Facts:
kalur ρ lufer
zenum ρ daper, debrim
turo ρ skovaskil
taplo ρ pefle, pebrem
gofu ρ vogorun, nagumem
skudur ρ belepos, pefle, todru
skoban ρ puduse
dristo ρ drozik
staskun ρ zokon, zotem, dribruk
soder ρ klivel, vidrel
pliflis ρ rafus, seste, gepitrer
satim ρ vovun, detrubek, vidrel
brobin ρ pagrin, belepos, vifir
skufa ρ detrubek, vefubral
dekon ρ skiklavan, sodim, bogen
felek ρ medor, tuflur
plabes ρ skekedram, dralek, rusar
sidam ρ sodim, ziskor, trofa
moplok ρ rafus, tratoti
neflus ρ tratoti, trusu
sego ρ nabafel, pidem, tratoti, zupi
kekar ρ vazum, skiklavan, sudutuk
brina ρ detrubek, stese
klebrum ρ grubak, nastaner
flistum ρ dribruk
drastur ρ stuplos, grofebel, sudutuk
skemas ρ pagrin, trugru
finezol ρ sodim, drozik
togu ρ skovaskil, ziskor
koma ρ pudopur, mani, tratoti
modon ρ zepla, nugrol
pebifler ρ replimik
siro ρ bronil
vimetril ρ tubuk, dralek, zupi
brukli ρ brozem, pedron
kobik ρ puduse, brozem, pidem, retru, debrim
driflo ρ bokulo
brefli ρ pagrin
fiplok ρ pidem, stese
zenanis ρ fadil, retru
getrebre ρ drilom, vogorun, lotri
zekom ρ pefle
mani Π kobik, flatru
skovaskil Π skabin, vefubral
tubuk Π brobin, zekom, stuplos, bigrobir, skabin, vefubral
lotri Π kobik, drilom, zenum
daper Π pagrin, zotem, retru
sudutuk Π togu, vidrel, driflo
taplo Π dekon
bronil Π tasun, vimetril, vidrel
grazer Π medor
skudur Π tuvitek, pedron
skoban Π vefubral
rivik Π pebrem
dralek Π klonan
dristo Π ruvis
staskun Π togu, skekedram, ziskor
nagumem Π pidem, zekom, bonor, skekedram, ruvis, driflo
soder Π pudopur, skabin
satim Π sodim, medor, grofebel, brefli
skufa Π sterik, bigrobir, mikur
felek Π stuplos, siro, zotem, nobok
plibok Π neflus, bonor, bradum
goflu Π tasun
sotru Π gepitrer
grefel Π pidem, flatrok, kekar
sidam Π stuplos
moplok Π zenum, zepla, bradum, skemas
redu Π brina, siro, zadam, pedron, trofa
bregrom Π loga, patu, trofa
sego Π pudopur, skekedram
nabafel Π tasun, getrebre, fadil, stese
bugras Π trugru
vifir Π rutis, stese
drafli Π vimetril, mugir
femar Π fadil, grofebel, klari
rafus Π tuvitek, drastur, turo, medor
zafe Π pagrin, drastur, neflus
rebak Π stuplos, nastaner, mugir
klivel Π loga, grubak, trivek
tuflur Π kalur, zenum, flatru, bradum
mesi Π tuvitek, modon
pluges Π siro, pebrem
pebifler Π klonan, belepos, flatru
dribruk Π vazum, fiplok
guna Π gepitrer, grubak, zotem, pudopur, rutis
pefle Π flistum, bradum
nugrol Π zotem, flistum, suliram
siskel Π zokon, togu, grubak
brukli Π gepitrer, zepla
debrim Π pagrin, neflus, medor
bogen Π loga, zotem, bigrobir
rusar Π gofu, sterik, lufer, vimetril
tanu Π replimik, klebrum, zotem, vidrel
zenanis Π drastur, fiplok, nobok
bokulo Π nastaner, trivek
veflir Π pagrin, trofa
puduse Π trusu, skabin
seste Π trane, pudopur
[mani, skiklavan, tasun, rivik, sotru, brusteki, trivek, klivel, brefli, katom, bokulo] ω finezol
[mani, sterik, nastaner, staskun, goflu, sotru, brusteki, skemas, tanu, trugru] ω gepitrer
[mani, flistum, skemas] ω staskun
[mani, zenum, trivek, mugir] ω lotri
[nobok, zenum, skoban, zupi, sego, klivel, zenanis] ω sotru
[nobok, zadam] ω vidrel
[kalur] ω pefle
[lotri, staskun, sotru, zafe] ω katom
[lotri, skekedram, brozem, skoban, klebrum, drastur, bogen] ω rivik
[vefubral, skiklavan] ω zadam
[sterik] ω klivel
[sterik, dribruk] ω mani
[skekedram, skoban, fadil, brusteki, klonan, brukli, katom] ω tanu
[brozem, zupi, klebrum, replimik] ω trugru
[brozem] ω dribruk
[grofebel, trivek] ω zafe
[grofebel, koma] ω skekedram
[nastaner] ω dristo
[bronil, rebak] ω pebifler
[skiklavan, klebrum] ω kigum
[dralek, klebrum, ruvis] ω replimik
[dristo, neflus] ω nagumem
[todru, dribruk] ω bokulo
[todru, plabes] ω bogen
[zadam] ω neflus
[zupi, brefli] ω tasun
[rido, ziskor] ω brusteki
[plibok, goflu] ω modon
[sidam] ω soder
[moplok] ω drozik
[bregrom, rebak, ziskor] ω fiplok
[bregrom] ω bronil
[neflus] ω klari
[retru] ω rutis
[mikur] ω zupi
[bugras, klivel] ω fadil
[skemas] ω zenum
[klivel, rusar] ω kalur
[dribruk] ω sidam
[bonor] ω grefel
[brukli, mugir] ω rido
[trane] ω mikur
[drozik] ω mugir
[ruvis] ω ziskor
[ruvis] ω brefli
[trofa] ω klebrum
[mugir] ω plibok

Known rows:
gofu: [ -1 -15  12  -1 -10  28 -15  -8   1 -11   2   2  28   7  -4   3 -12  18
 -12 -18  -1  31  -1 -11 -13  -2  22   2  -1  -2]
vogorun: [ 15  -7   9  13 -19 -21  -6   2   1   9  -6 -10  -6  14   3  22  19   2
   8   5  12   8   2 -12 -13  12  -5   8   5   2]
dribruk: [ 20  16 -17  12   8 -12 -11  -6  19  14   6  -4  -4  13  -8   6  32  -6
  11  16 -10 -15  -2  -1  -5   1 -13  12  16   6]
mani: [  8   5 -23 -15  12 -29  41  15  11  24   1 -30 -11 -16   4 -11 -20  -2
 -11  29 -23  -8  -1   8   5  14 -29  17  -6   3]
staskun: [-12  40   0  -2  10  26  -5   0  10 -32  35   1  -4 -26 -14 -27  -1   1
  -6 -20 -12   6 -10  10  -5  -6   7   2   3  -6]
lotri: [ 26  32   7  14   8  -8  17  23  30   5  22 -26   0   4  -8   2  13 -12
   1   5 -14   6 -11  -3 -13  24 -23  18   8   8]
stuplos: [-11 -16  20  -9   6  -1 -20  -6 -26   9 -17   4   1   0  -5  30   1 -22
   2   7  31  13  -7  -3  -8  -4  11 -13   1  22]
tubuk: [ 12  -1 -21  -9 -18 -34  -4 -15 -10  -9  -1 -18  -4 -38 -18  -5  -8   8
  26  37 -22  -4  -3  12  22   5  -1   6 -13 -15]
pidem: [  1 -11 -12  -2 -20 -45  27 -24 -24 -11 -15  15 -27   4  14   1 -11  18
  20  21  27 -12  28  23   9  11 -18  -7  -2  15]
vifir: [ -2  11  -2  19 -43 -11 -11   0  11  -2  33  -2   5   2  -6   7  24  18
  -2  12  -9  -5  -6 -18  -6 -19  -6  42  -5 -26]
puduse: [ 16   1 -15   5 -14 -36  -3 -15 -15 -21 -10 -21  -8 -20   4  -3   7  11
  30  30  -1  -1  21  10  15  27  -1  -4   6   4]
todru: [  5  10   2   0  -6 -12 -19   9  28  14  21  12   1  23  -7  19  20  17
 -18   5 -15 -15  -8   3 -10 -28 -16  48   1  -2]
zepla: [ -1   0  13   2  -5 -17  11  11   7   1  -3   3 -12   9  -2  30  -8  -3
 -11  -4  23   6  -2 -12  -6  25 -10  -2  -2  10]
klebrum: [ -4  -1  -9  -5  19  26  -6 -16  11   3  12  20   3   8   6  -5 -16  17
 -11 -25 -12   6  -5  11   1 -17   6   5   2  12]
replimik: [  5 -11   1  14   8  -5  -7   3   0   4   6  21   3  14  -6  12  13   4
  14  -5  16   6   1  18   5  -9 -15  14   7  19]
rido: [  0   3   4   8   4  12  12  22   2  -9   0 -12   5   2  -4  -5   5  -7
 -10  -2  -5   6  -5  -6  -5   2  -8  16  -7   6]
drafli: [  9  -1  -4  10 -20   6 -11  -9   1  -4   6 -11  28  -5  -9   1   3  17
   3   4 -20  22  -2 -10  -5  -1   6   5   0 -12]
pefle: [  9  19  14   7 -20 -30   0  39  27   2  34 -17 -15   4 -15  20  27  -5
   9  17   0 -10 -16  -3   4  -6 -16  37  -3  -7]
kekar: [-29  10   9 -11   8  40  -8 -18 -15   8   0  21  -4 -21  -7   6 -20 -10
   3 -35  10   7 -10 -19 -15   1   2 -30  -2  -4]
fadil: [  6 -11  -3  16  -1   2  41  -6 -18  -6  -8   4   8  25  24 -28   1  11
 -10  19  11  12   9   3 -12  -2 -10  10  -8  21]

Rows:
No name comes twice in this set of rows, the named rows included.
[-18 -46 -17   6  13   6  20  10 -10 -31 -26   5  16   3  19 -34 -11  11
   0 -34   2 -15  29  24  15  27   8 -19  -9  -4] => fiplok
[-23  19  17 -26  -2   8   8  37  32   7  19   3 -13  14   2  14 -17  13
 -51 -17 -18  -3 -11   2  -8  -6   5  19 -13   0] => skemas
[ -5  -1  10  15   1  11   3 -17 -31  46 -12  10 -21   7  -3  21  25 -35
  15  16  21   3  -6 -43 -19  -4 -23 -24  -3   9] => sodim
[  7  10 -12  27 -12  11  10 -14  -4   5  -2   1   4   0   3 -14   6   3
   9   1 -15   0  -1 -30  -9  -4  -5   6   6 -18] => femar
[-14   9   4   9  22  22   6 -12 -23  32  -9  12  -8  28  12   1  17 -18
  -7  10   1   2  -2 -21 -22 -18 -17  -4  -6  18] => grofebel
[  0 -25  -2  16  12  10   6  -2  -9   6   9  23  22  17   4  -3  -3   9
  -9  -6  15  17  -2  -5 -12 -24 -11  13   4  18] => tasun
[ -5   9  12   4  12   7   6   5 -23  25 -11 -12  -9  -5 -12  16  23 -24
   7  19   8  17  -7 -25 -10   3 -22 -11  -8  18] => drozik
[ -6  10   7   1 -28   7 -16  17  23  -2  16   0   9 -12  -2  -3  -9  22
  -8 -26 -20  -4 -12 -15  -4 -11  14  17  -4 -36] => taplo
[ 15 -16 -27  -6   9 -33  27 -15 -13  25 -11  -6 -13  -1  11 -11 -15   7
   3  48  -8 -12  16  17  15  -7 -19   8  -2  11] => zupi
[ 11  26  -3  -2  13  17 -12 -17  25 -57  11   3  13  -8  -5 -20   4  11
  12 -29   0   2  11  21  -3  12  14 -10  12  11] => soder
[ -5 -16  -8 -19 -13   3  21  -7  -1   6  -1   1   3 -24   4 -16 -37   8
 -11 -22 -21  -1  -5  -2   1   0   4  -2 -14 -26] => pliflis
[ -3 -14   7  -1   7   8 -11  -3 -17  30 -11   1  -9   2  -2  24  16 -39
  14  -4  22   3 -12 -25 -12  -2 -10 -22   5   1] => vazum
[ 12   9 -16 -11  17  10   4 -11  14 -22 -12 -13   6   0  10 -42  -1  -2
  -5   0 -27 -15   3  18  14   9  15 -17  -1 -17] => zenanis
[ 13  13  -4   4 -17 -23   9  13  27   7  11 -14 -15  -3  -4  21   5  -5
  15   3  -8  -6   4 -23   1  36 -14   1   6  -6] => tuflur
[  6  16 -24 -17  22   3   1 -17   5 -22   2  -4   9 -10   2 -27 -14  12
  -9  10 -21   5  14  32  16  10  12 -10   8   9] => skoban

Now the same nodes, written a new way:
Known rows:
sidam: [ -1 -40 -43  -3   3  13   1 -35  17  31 -15 -12  -2   5  27  -8 -17  -5
  29   7 -53  -5 -29   5 -20 -18 -12  35  -4  27 -31 -30 -22 -26]
bregrom: [  0  -2 -10   3 -15   3   9  -8   7  -7  -8  -6  -1  -7 -14  -5 -18   8
 -14   5  -4   2 -18  -6 -12   1   0   8  -4   5 -10  11  19 -32]
patu: [ -2   2   8 -11   2  13 -14   6  -9  -8 -14   1   3   4  -6  13   5   5
  -1  -4  14   5   0 -20 -16   2   5  -6   2  16  12  11  -3  15]
pebifler: [-14   2   4  -4 -17   6  -1  -3   1 -11 -33  -3 -18 -11  -9 -12 -22   0
  -9   2 -15  10 -28 -19 -19   0   4  14  -3  20  19   7  10 -11]
grubak: [ -1   5  14   3  12  -1  -7  -3 -11 -11 -17 -15   8 -16  -6   8   7   9
  -6   7  20  13  12  -8   0   0   9  -4  16  11   2  11  -4  14]
tanu: [ -4  22 -34  -2  -3  50   4 -24   5 -13   5  -1   3 -32  -7 -55 -15  -1
   3  47  23 -23  -4  19 -11  -6   8  22 -45  -5  -8  -8   8 -10]
retru: [ 20  21  -2  28 -11   6 -13  37  10  18  23   4   5   6   0  20  14   9
 -36  -1  29 -12  29  13  19   9 -12 -18  -6  -1  -5  16  19  22]
tuvitek: [  4   2  16  -9   4 -14  -3   5  -6  -9  -9   6  13  19  14   9   4  -2
  11  -1  -5   7  -1 -17  10   0  -7 -18  -5 -10  10   5 -16   4]
felek: [-18   0 -11  -4 -23 -11   5  -9   1  -4 -13  -9 -23  -8  22 -19 -17 -16
   8   2 -41   9 -31  -4 -17   6   8  21  -9   8  14 -12  -1 -14]
pefle: [-10  20  19  -4 -13 -51  29   6 -14 -26  -3 -36  10 -20 -17 -17 -27  16
 -15  36  24  45   4  -2  12  -9  34 -17  13  -5  24  14  -9 -42]
kalur: [  9 -10  -4 -13  14  17 -19  11  -5   6   1  15 -15  13  -7   4   1 -14
  -2   8   3  11 -29 -15 -12   2 -14   5  -4  14  -6   5   5   0]
tratoti: [  8  16  26  22 -10 -14  -7   1 -19   6  13  -4  15 -11 -18  21  11   7
  -8 -30  35 -17  42  20  24  -6   9  -7  15 -30  14  -6  13  36]
skovaskil: [ -5  -1 -23  -9  14 -32  28 -43  10   9  20 -32  29 -38  74  27   7  29
 -15 -23 -23 -41  48   8 -10 -10  10  20  20   9 -26   1 -28 -21]
trane: [  9   5 -13 -11  19  17 -16  20   4   2   8  -2  -4   8  10  15   3  -2
 -14  17  16   7  -1  -8  -7   9  -6  -6   3  23 -18  10   7  -1]
sterik: [ 13  -5   6 -18  24  11  -9 -18 -21  13  13  11   6   5 -19  -6  -3 -16
  20   0  25 -15   5  -7  -5 -12  -2   1   6 -14  -9 -27 -10  -5]
satim: [-19  11   2   4 -31  -3   9 -14  18 -12 -20  11 -12  22  -5  -6   6  -6
 -23 -44 -44 -40 -58 -24 -11   4 -15   7 -16 -27  37   8  17  -9]
grofebel: [ 13 -22   3   8  23   0  -4 -17   9   9  17 -10  37  26  17  20  -4  18
  35   8  -1  20  24  -2  31  -9  -3  -7  -5   2 -33 -21 -27   0]
zepla: [  0  -1  20  -5   2 -11   0   7 -14  -4   2 -16  19   4   3   2 -10   5
  21  11  10  36  21   3  24  -2  10 -13   8  -5   5 -10 -24  10]
driflo: [ -8   2   9 -14   4  21 -21   6  -9  -1 -17   8  -9   4  -1   5   1  -6
   7   0 -10   4  -9 -20 -16   5  -2  -1   6  12   4   5  -1  20]
goflu: [  9   8 -15  -2 -13  20   6 -14   5   2  -7 -13  -3 -18 -17 -29 -12  -5
 -16  28  14  -9 -11   6 -16 -13   2  10  -7   0  -7 -13  11 -32]

Rows:
No name comes twice in this set of rows, the named rows included.
[-13   7  13 -14   1 -35  27 -10 -21 -34  -6 -21   5 -38 -18 -16 -32   7
  -2  11  26  27   3 -12 -10  -2  31  -1  14  -9  19   7   4 -34] => vifir
[ -1  11 -28 -25   3  32   2 -18  10  13   0  16 -27 -13  -7 -53  -6 -20
  -4  31  -3 -22 -30  -1 -33 -11  -1  19 -13   0 -10 -19  -1 -24] => staskun
[ 32   8   5  22 -16  -1  -4  28  -1  37  32  14  -9  -5 -33  14  17  -4
 -36 -25  42 -19  29  20  19  -1  -9 -13  36  -7 -13  -5  28   9] => zupi
[-21   6   2 -34 -11 -26  19  14 -10 -31 -10  -2 -21  10  13 -23 -31 -23
 -12  10 -37  24 -49 -34 -23  26  11  -7 -30  -9  26  15  -9 -40] => skudur
[ 10 -25 -15  -5   0  -5  24 -24  -4  18   8  13 -33 -14 -45 -50  -4  -9
  16  11  15  -2   6  30 -15 -32   2  19  19 -17 -18 -18  -6 -47] => sotru
[-27  11 -32 -16   1 -18  22  -7  -2  13  19   0 -29 -27  60  -1  -2 -23
 -17 -23 -50 -29 -10   7 -25  14  16  28   6   9  19  -2   4 -12] => soder
[ 19  12  25  -8   1  -3  -5   0   3 -24 -20   6  39  27   1  32   2  22
 -13 -28   8 -21  16 -43   2   0 -16 -31 -12 -29   7  31  -8  -4] => medor
[ 18  -6  -1   4 -21   3  11 -10  14 -26 -18  16  16  19  -4  -2  -2  18
 -14 -16  -8 -21  -8 -28  -7  -6 -21  -9 -34 -40 -14  26  11 -52] => zafe
[ 13  -1  -4   9  -6 -15  18  -7   9 -10   4 -13  11 -14 -18   1  -8  23
 -17   5  24  -3  13  -2   3 -12   1  -2   4   3 -21  20  11 -35] => dribruk
[  7  -8  -5  21 -12 -18  19  -3   4   4   6 -22   2 -14 -15 -13 -26   2
  -5  23   3  25 -13  22  12  -7   9  11   5  19 -12 -16   0 -29] => bronil
[ 32  38 -12 -26  26   8  -4  21 -13  12  36   0  16  -4  -1 -21  -5  -3
 -38  60  56  10  -3 -24  -7  10   1 -30  -1   0 -15   3 -10 -25] => trugru
[ 11  -8  -8  13 -24 -16  21  -6  15   5   1  -9   4  21   2 -17 -28  -2
   7  10 -11  16 -25  -3  14  -3   0   3 -16 -16  -3 -17  -5 -41] => plibok
[-13 -23  -6  12   5 -13  28  -9  20 -25   5 -15  -1 -12 -44 -22   0  28
  -1  20   1   1 -18  22  13 -10   6   6   1  11 -15  19  23 -28] => lotri
[ 25  37  12  35 -62 -13  12  18  27 -18 -23   8  21  15  13  15  13  39
 -53 -42   3 -36  12 -21   9   4  -9 -22 -38 -49  13  38  20 -14] => debrim

